Below is a small trained network, with its code and all its weights. Each question gives an input and a class and asks what happens when units are switched off, that is, made to give their printed mean instead of their output.

import numpy as np


def w(rows, s, z=0):
    codes = np.array(rows[::2]) - 128.0
    scale = np.full(codes.shape[1], s)
    scale[-1] = z or s
    return codes * scale


def f(y):
    return np.maximum(y, 0)


def log_softmax(a):
    a = a - a.max(-1, keepdims=True)
    return a - np.log(np.exp(a).sum(-1, keepdims=True))


def net(x, mask):
    res = np.array(x, float).reshape(1, 7) / 4 @ E
    y = f(res @ A[0][:, :-1].T + A[0][:, -1])
    res = res + np.where(mask, y, B[0][:, -1]) @ B[0][:, :-1]
    return log_softmax(res[-1] @ U[:, :-1].T + U[:, -1])


A, B = {}, {}
E = w([
[94,112,192,122,59,203,85,143,156],'x0',
[126,1,144,147,224,157,68,175,79],'x1',
[49,151,179,43,151,95,120,103,64],'x2',
[126,123,127,129,118,124,128,125,124],'x3',
[136,190,132,146,129,202,177,158,26],'x4',
[12,151,165,211,147,83,170,171,151],'x5',
[128,128,126,132,121,125,126,122,123],'x6',
],0.0083)
A[0] = w([
[231,131,112,61,104,154,89,82,79,41],'n1',
[73,160,143,109,158,111,68,153,102,90],'n2',
[146,254,139,109,43,87,203,29,189,49],'n3',
[99,139,215,37,131,85,133,79,62,71],'n4',
[113,91,125,115,120,41,72,60,233,176],'n5',
[38,133,176,240,150,109,189,158,148,27],'n6',
[141,190,115,169,111,205,193,153,5,151],'n7',
[210,93,80,7,104,188,83,73,103,27],'n8',
[143,110,91,225,88,142,153,164,171,19],'n9',
[159,140,46,110,178,16,223,93,106,209],'n10',
[70,123,159,94,2,191,77,154,159,104],'n11',
[207,138,53,248,88,137,101,214,180,176],'n12',
[127,118,203,128,93,193,102,143,188,77],'n13',
[130,191,144,101,53,106,149,117,148,1],'n14',
[23,131,157,46,132,80,166,69,91,104],'n15',
],0.0071,0.0029)
B[0] = w([
[124,108,138,179,109,107,213,146,185,221],'n1',
[135,125,110,163,156,146,146,65,136,174],'n2',
[42,44,192,183,247,125,105,136,48,233],'n3',
[183,168,117,177,149,138,105,44,152,211],'n4',
[145,159,216,54,61,54,103,202,111,223],'n5',
[129,150,130,169,37,101,229,134,195,214],'n6',
[150,102,200,32,43,37,80,139,57,254],'n7',
[102,131,130,241,72,94,234,143,161,245],'n8',
[142,139,96,159,129,109,106,61,148,184],'n9',
[93,196,49,99,148,206,108,201,102,218],'n10',
[116,157,2,91,122,224,101,208,110,227],'n11',
[186,155,175,71,165,134,69,45,119,252],'n12',
[143,137,73,143,133,203,115,143,114,196],'n13',
[71,50,118,169,168,105,82,126,130,173],'n14',
[191,173,120,181,89,174,87,79,142,215],'n15',
],0.007,0.0074)
U = w([
[112,136,145,211,90,108,224,137,172,52],'0',
[127,137,142,142,142,128,102,141,122,254],'1',
[91,16,180,187,217,130,91,139,92,99],'2',
[133,149,198,44,80,78,95,159,110,42],'3',
[159,171,133,153,144,145,75,2,151,55],'4',
[99,175,25,110,150,177,111,202,123,72],'5',
[109,122,153,99,149,141,145,117,144,246],'6',
],0.012,0.0081)

Each question gives the input, the list of numbers given to net, and the class t.
The units are the neurons (one row each of A and B). Each row of codes is followed by its name. A weight is (code - 128) times the scale printed after its matrix; where a second scale follows, it is the last column's (A, B and U).
mask holds one flag per neuron, in row order. A switched-off neuron (its flag False) gives its mean, the last column of its row in B, instead of its output. The means were averaged over made-up inputs and are rounded, as every weight is.
A unit's drop is (log p(t) with every unit on - log p(t) with that unit switched off) / (log p(t) with every unit on - log p(t) with every unit switched off).
The circuit of an input: a set's keep is (log p(t) with only the set's units on - log p(t) with every unit switched off) / (log p(t) with every unit on - log p(t) with every unit switched off). Starting from the 12 units with the biggest drops (on a tie, the unit counted first), units are removed one at a time, each time the one whose removal leaves the highest keep (on an exact tie, the one counted first), for as long as the keep stays at least 0.8.
circuit, biggest first: the units of the circuit, biggest drop first
unit that matters most: the unit with the biggest drop
k most important neurons: the k neurons with the biggest drops, biggest first
drop when u is switched off: that unit's drop, to one decimal
input [-7,5,-8,-6,-5,3,-7], class 4: unit that matters most -> n12
input [-7,0,-6,8,-6,5,-6], class 6: 3 most important neurons -> [n7; n12; n11]
input [7,6,-2,-4,-3,-6,0], class 5: circuit, biggest first -> [n11; n13]
input [-4,-3,8,5,2,-6,-5], class 4: 3 most important neurons -> [n4; n15; n6]
input [-3,7,-3,8,-6,-6,7], class 6: 4 most important neurons -> [n3; n5; n7; n6]
input [-5,1,7,0,-3,-4,5], class 4: 3 most important neurons -> [n4; n15; n11]
input [-8,-5,-4,-1,-3,0,1], class 5: 2 most important neurons -> [n10; n7]
input [-5,-1,4,-1,-3,-2,0], class 5: 3 most important neurons -> [n10; n7; n12]
input [7,7,3,-3,-3,-7,-3], class 0: circuit, biggest first -> [n8; n1]
input [8,-6,-6,-8,4,-7,1], class 5: 3 most important neurons -> [n11; n13; n6]
input [8,6,7,7,-7,4,-1], class 5: circuit, biggest first -> [n11; n3]
input [3,1,4,-2,-2,0,-3], class 4: circuit, biggest first -> [n7; n4; n15]
input [3,2,7,-6,5,4,-4], class 4: circuit, biggest first -> [n4; n15]
input [-1,7,8,-8,3,-7,7], class 4: unit that matters most -> n4
input [3,-5,7,6,-6,-4,-1], class 4: 3 most important neurons -> [n4; n15; n7]
input [1,4,5,0,7,6,2], class 3: 4 most important neurons -> [n7; n8; n1; n3]
input [2,-7,8,-3,-4,-6,8], class 1: 2 most important neurons -> [n3; n5]
input [-7,6,5,1,2,-6,-3], class 5: 2 most important neurons -> [n10; n3]
input [-6,6,7,-6,1,4,-3], class 4: circuit, biggest first -> [n15; n4; n3]
input [4,-1,-5,6,-7,-1,-3], class 3: unit that matters most -> n5
input [-8,2,8,-1,5,2,6], class 4: 3 most important neurons -> [n4; n15; n11]
input [8,3,2,-1,6,3,1], class 5: drop when n13 is switched off -> 0.2
input [-5,-8,8,-4,7,-8,6], class 0: drop when n7 is switched off -> -0.2
input [6,5,-1,4,-6,6,0], class 0: drop when n6 is switched off -> 1.1
